Below is a small trained network, with its code and all its weights. Each question gives an input and a class and asks what happens when units are switched off, that is, made to give their printed mean instead of their output.

import numpy as np


def w(rows, s, z=0):
    codes = np.array(rows[::2]) - 128.0
    scale = np.full(codes.shape[1], s)
    scale[-1] = z or s
    return codes * scale


def f(y):
    return y / 2 * (1 + np.tanh(0.7978845608 * (y + 0.044715 * y**3)))


def log_softmax(a):
    a = a - a.max(-1, keepdims=True)
    return a - np.log(np.exp(a).sum(-1, keepdims=True))


def net(x, mask):
    res = np.array(x, float).reshape(1, 6) / 4 @ E
    y = f(res @ A[0][:, :-1].T + A[0][:, -1])
    res = res + np.where(mask, y, B[0][:, -1]) @ B[0][:, :-1]
    return log_softmax(res[-1] @ U[:, :-1].T + U[:, -1])


A, B = {}, {}
E = w([
[127,122,141,146,120,119,113,108,129],'x0',
[50,181,102,180,253,119,162,110,150],'x1',
[122,131,127,130,117,140,150,136,125],'x2',
[129,116,125,115,148,126,113,136,134],'x3',
[94,204,207,70,147,217,51,106,101],'x4',
[104,140,74,67,92,175,127,53,228],'x5',
],0.015)
A[0] = w([
[185,42,115,142,89,122,168,145,152,229],'n0',
[202,73,155,130,129,111,127,179,73,254],'n1',
[114,207,137,159,160,125,128,173,68,165],'n2',
[110,133,151,156,120,125,161,147,164,107],'n3',
[194,63,142,98,69,131,133,162,114,252],'n4',
[89,180,113,73,114,196,104,72,200,58],'n5',
[148,77,57,97,101,88,175,108,158,154],'n6',
[197,94,128,187,168,111,126,161,101,220],'n7',
[154,141,174,68,78,153,98,143,118,120],'n8',
[74,178,151,73,144,182,102,77,150,109],'n9',
[48,190,147,131,209,192,115,103,106,72],'n10',
[165,136,101,186,162,98,176,140,104,162],'n11',
[171,57,84,122,69,156,96,142,130,183],'n12',
[83,123,68,187,157,79,178,113,161,150],'n13',
[168,147,208,81,73,187,73,145,108,153],'n14',
[132,129,72,79,101,178,149,34,254,182],'n15',
[101,113,206,119,147,179,101,147,55,163],'n16',
],0.012,0.0067)
B[0] = w([
[126,152,143,167,80,69,114,118,153,215],'n0',
[161,189,171,183,88,138,144,200,170,213],'n1',
[99,142,158,132,155,87,141,128,65,191],'n2',
[114,106,130,128,134,129,138,112,134,139],'n3',
[195,222,143,173,9,164,92,129,164,214],'n4',
[130,148,66,183,111,178,167,104,198,208],'n5',
[155,119,88,153,109,56,49,115,75,207],'n6',
[77,102,177,177,131,153,159,199,191,203],'n7',
[147,94,126,54,126,190,175,99,146,178],'n8',
[164,178,116,189,129,163,187,140,160,203],'n9',
[97,181,161,207,144,104,112,77,145,215],'n10',
[85,113,125,137,142,147,158,154,174,195],'n11',
[173,139,104,130,59,140,84,59,108,194],'n12',
[153,11,82,115,195,55,167,164,187,216],'n13',
[155,108,146,36,151,205,211,149,125,204],'n14',
[247,88,17,121,101,107,70,63,140,250],'n15',
[131,182,169,65,153,128,189,119,80,194],'n16',
],0.011,0.025)
U = w([
[141,200,142,255,81,153,134,135,161,241],'0',
[144,147,230,19,114,175,160,189,47,153],'1',
[159,102,116,134,32,67,35,76,62,26],'2',
[152,71,100,64,104,228,154,78,107,16],'3',
[12,21,159,153,152,80,163,221,119,255],'4',
[15,196,224,159,204,94,147,63,7,79],'5',
[155,20,69,105,206,55,122,83,108,83],'6',
],0.0091,0.0026)

Each question gives the input, the list of numbers given to net, and the class t.
The units are the neurons (one row each of A and B). Each row of codes is followed by its name. A weight is (code - 128) times the scale printed after its matrix; where a second scale follows, it is the last column's (A, B and U).
mask holds one flag per neuron, in row order. A switched-off neuron (its flag False) gives its mean, the last column of its row in B, instead of its output. The means were averaged over made-up inputs and are rounded, as every weight is.
A unit's drop is (log p(t) with every unit on - log p(t) with that unit switched off) / (log p(t) with every unit on - log p(t) with every unit switched off).
unit that matters most: the unit with the biggest drop
top k neurons: the k neurons with the biggest drops, biggest first
drop of u: that unit's drop, to one decimal
input [7,-6,-6,7,-2,1], class 2: top 3 neurons => (n12 n9 n5)
input [6,1,1,2,-7,-2], class 4: unit that matters most => n13
input [-5,0,2,2,4,2], class 3: top 2 neurons => (n1 n4)
input [-4,0,-1,0,6,8], class 3: top 2 neurons => (n15 n14)
input [-8,7,3,-1,1,-4], class 5: top 2 neurons => (n10 n2)
input [0,-4,8,6,1,5], class 3: top 2 neurons => (n14 n8)
input [7,-5,3,1,-2,1], class 2: top 3 neurons => (n9 n5 n12)
input [-6,-7,-6,3,0,7], class 2: top 2 neurons => (n6 n15)
input [-6,-8,-6,5,3,1], class 3: drop of n12 => 0.3
input [-3,7,-8,-2,-3,-1], class 4: drop of n15 => 0.2
input [0,1,3,4,-5,1], class 6: drop of n13 => 0.2
